Here is a tiny trained network, its code and every weight. The questions are about switching its units off for an input and a class, where a switched-off unit gives its printed mean instead of its output.

import numpy as np


def w(rows, s, z=0):
    codes = np.array(rows[::2]) - 128.0
    scale = np.full(codes.shape[1], s)
    scale[-1] = z or s
    return codes * scale


def f(y):
    return np.maximum(y, 0)


def log_softmax(a):
    a = a - a.max(-1, keepdims=True)
    return a - np.log(np.exp(a).sum(-1, keepdims=True))


def net(x, mask):
    res = np.array(x, float).reshape(1, 8) / 4 @ E
    y = f(res @ A[0][:, :-1].T + A[0][:, -1])
    res = res + np.where(mask, y, B[0][:, -1]) @ B[0][:, :-1]
    return log_softmax(res[-1] @ U[:, :-1].T + U[:, -1])


A, B = {}, {}
E = w([
[112,109,132,173,180,2,183,174,168],'x0',
[128,130,128,128,129,127,127,125,125],'x1',
[91,181,100,158,73,79,37,117,132],'x2',
[103,74,113,159,29,160,152,202,180],'x3',
[128,130,127,129,127,127,128,126,126],'x4',
[189,240,167,97,77,112,193,195,112],'x5',
[180,67,226,108,87,84,79,144,52],'x6',
[223,111,56,162,112,114,131,109,113],'x7',
],0.0066)
A[0] = w([
[148,145,139,103,83,252,67,95,92,12],'N1',
[99,183,112,140,87,70,33,123,116,66],'N2',
[109,70,122,151,51,150,150,161,159,48],'N3',
[235,95,65,142,95,108,121,100,101,128],'N4',
[174,80,214,121,97,102,83,143,88,14],'N5',
[102,157,115,152,89,100,70,134,141,50],'N6',
[181,233,166,105,87,119,172,171,116,2],'N7',
[93,163,98,122,161,153,146,138,162,50],'N8',
[112,181,70,134,152,164,151,120,158,11],'N9',
[34,145,231,92,130,146,108,143,128,131],'N10',
[132,100,134,138,62,144,126,173,142,86],'N11',
[149,82,192,96,107,95,92,133,92,78],'N12',
[165,63,173,107,194,190,211,143,116,56],'N13',
[109,115,150,151,146,28,143,161,131,54],'N14',
[166,188,162,114,224,103,95,60,79,44],'N15',
[122,97,113,135,146,53,146,141,155,13],'N16',
[99,23,99,134,169,140,59,88,138,3],'N17',
],0.015,0.0085)
B[0] = w([
[135,120,169,127,199,96,250,127,134,227],'N1',
[200,122,142,100,48,136,145,89,133,223],'N2',
[94,143,102,38,149,117,105,186,122,187],'N3',
[193,134,103,174,192,124,54,144,128,222],'N4',
[61,124,48,153,118,110,143,69,139,216],'N5',
[171,123,138,91,80,125,137,94,121,174],'N6',
[50,109,235,159,126,112,64,101,95,218],'N7',
[103,124,66,158,128,134,134,97,123,167],'N8',
[75,116,55,163,123,104,131,83,139,168],'N9',
[212,129,98,180,187,132,60,165,123,255],'N10',
[100,130,116,75,119,141,110,179,140,182],'N11',
[80,145,82,165,113,163,154,96,146,220],'N12',
[209,135,139,90,40,100,126,74,131,209],'N13',
[137,125,150,121,187,121,212,125,132,206],'N14',
[89,121,97,37,111,139,114,223,143,224],'N15',
[140,133,163,122,194,118,180,126,114,166],'N16',
[56,138,238,167,101,126,78,124,95,222],'N17',
],0.025,0.0094)
U = w([
[58,115,208,162,106,129,65,108,73,96],'0',
[143,113,137,121,203,94,225,116,129,104],'1',
[59,127,3,171,108,143,125,58,152,125],'2',
[95,129,80,31,111,152,94,209,139,100],'3',
[218,119,128,90,29,127,117,60,123,104],'4',
[140,122,111,145,135,156,108,126,121,253],'5',
[201,127,80,183,184,133,43,142,119,108],'6',
],0.0057,0.02)

Each question gives the input, the list of numbers given to net, and the class t.
The units are the neurons (one row each of A and B). Each row of codes is followed by its name. A weight is (code - 128) times the scale printed after its matrix; where a second scale follows, it is the last column's (A, B and U).
mask holds one flag per neuron, in row order. A switched-off neuron (its flag False) gives its mean, the last column of its row in B, instead of its output. The means were averaged over made-up inputs and are rounded, as every weight is.
A unit's drop is (log p(t) with every unit on - log p(t) with that unit switched off) / (log p(t) with every unit on - log p(t) with every unit switched off).
The circuit of an input: a set's keep is (log p(t) with only the set's units on - log p(t) with every unit switched off) / (log p(t) with every unit on - log p(t) with every unit switched off). Starting from the 12 units with the biggest drops (on a tie, the unit counted first), units are removed one at a time, each time the one whose removal leaves the highest keep (on an exact tie, the one counted first), for as long as the keep stays at least 0.8.
circuit, biggest first: the units of the circuit, biggest drop first
unit that matters most: the unit with the biggest drop
k most important neurons: the k neurons with the biggest drops, biggest first
drop of u: that unit's drop, to one decimal
input [5,2,3,-8,-8,-8,7,-4], class 0: unit that matters most -> N17
input [6,-7,1,-4,6,6,-7,-1], class 2: 4 most important neurons -> [N9; N17; N8; N1]
input [-8,1,5,-6,-6,-8,2,-4], class 0: 2 most important neurons -> [N17; N14]
input [1,1,7,5,-5,-8,-8,-2], class 0: 2 most important neurons -> [N17; N5]
input [-1,6,-4,4,1,-7,-1,-8], class 6: 2 most important neurons -> [N10; N7]
input [-1,-5,-3,7,1,1,6,-7], class 3: 3 most important neurons -> [N3; N11; N4]
input [7,5,6,-6,4,6,6,1], class 1: 2 most important neurons -> [N14; N17]
input [8,-8,-2,4,-2,8,-1,-4], class 0: 2 most important neurons -> [N7; N1]
input [8,-8,3,2,4,-5,3,5], class 1: 3 most important neurons -> [N14; N16; N10]
input [-1,7,-3,7,-5,4,2,7], class 3: 3 most important neurons -> [N3; N11; N10]
input [0,2,-8,-8,1,-6,0,8], class 3: 2 most important neurons -> [N15; N10]
input [-4,-8,5,5,-4,0,-2,0], class 3: circuit, biggest first -> [N3; N11]
input [-4,7,2,-3,-3,3,-6,-3], class 2: 2 most important neurons -> [N9; N8]
input [-4,-4,-6,5,-7,4,7,2], class 2: unit that matters most -> N5
input [3,-6,-4,-1,-1,-7,8,6], class 2: 4 most important neurons -> [N5; N12; N7; N10]
input [-5,3,-1,-5,2,3,5,7], class 6: 2 most important neurons -> [N4; N14]
input [-4,-2,-1,7,7,-1,-1,4], class 3: 3 most important neurons -> [N3; N11; N10]
input [-4,4,-8,4,-4,-6,-3,5], class 4: 2 most important neurons -> [N13; N7]
input [2,3,-4,0,1,3,5,3], class 2: circuit, biggest first -> [N5; N12]
input [3,-5,5,4,1,4,-1,3], class 4: unit that matters most -> N15
input [-6,-8,5,0,-6,-2,7,4], class 2: drop of N12 -> 0.5
input [7,-5,-4,0,2,-2,-8,-7], class 2: drop of N4 -> 0.1
input [6,6,8,-3,8,-7,-7,-4], class 4: drop of N7 -> 0.4
input [6,1,-4,-2,0,-4,-4,5], class 1: drop of N12 -> 0.1
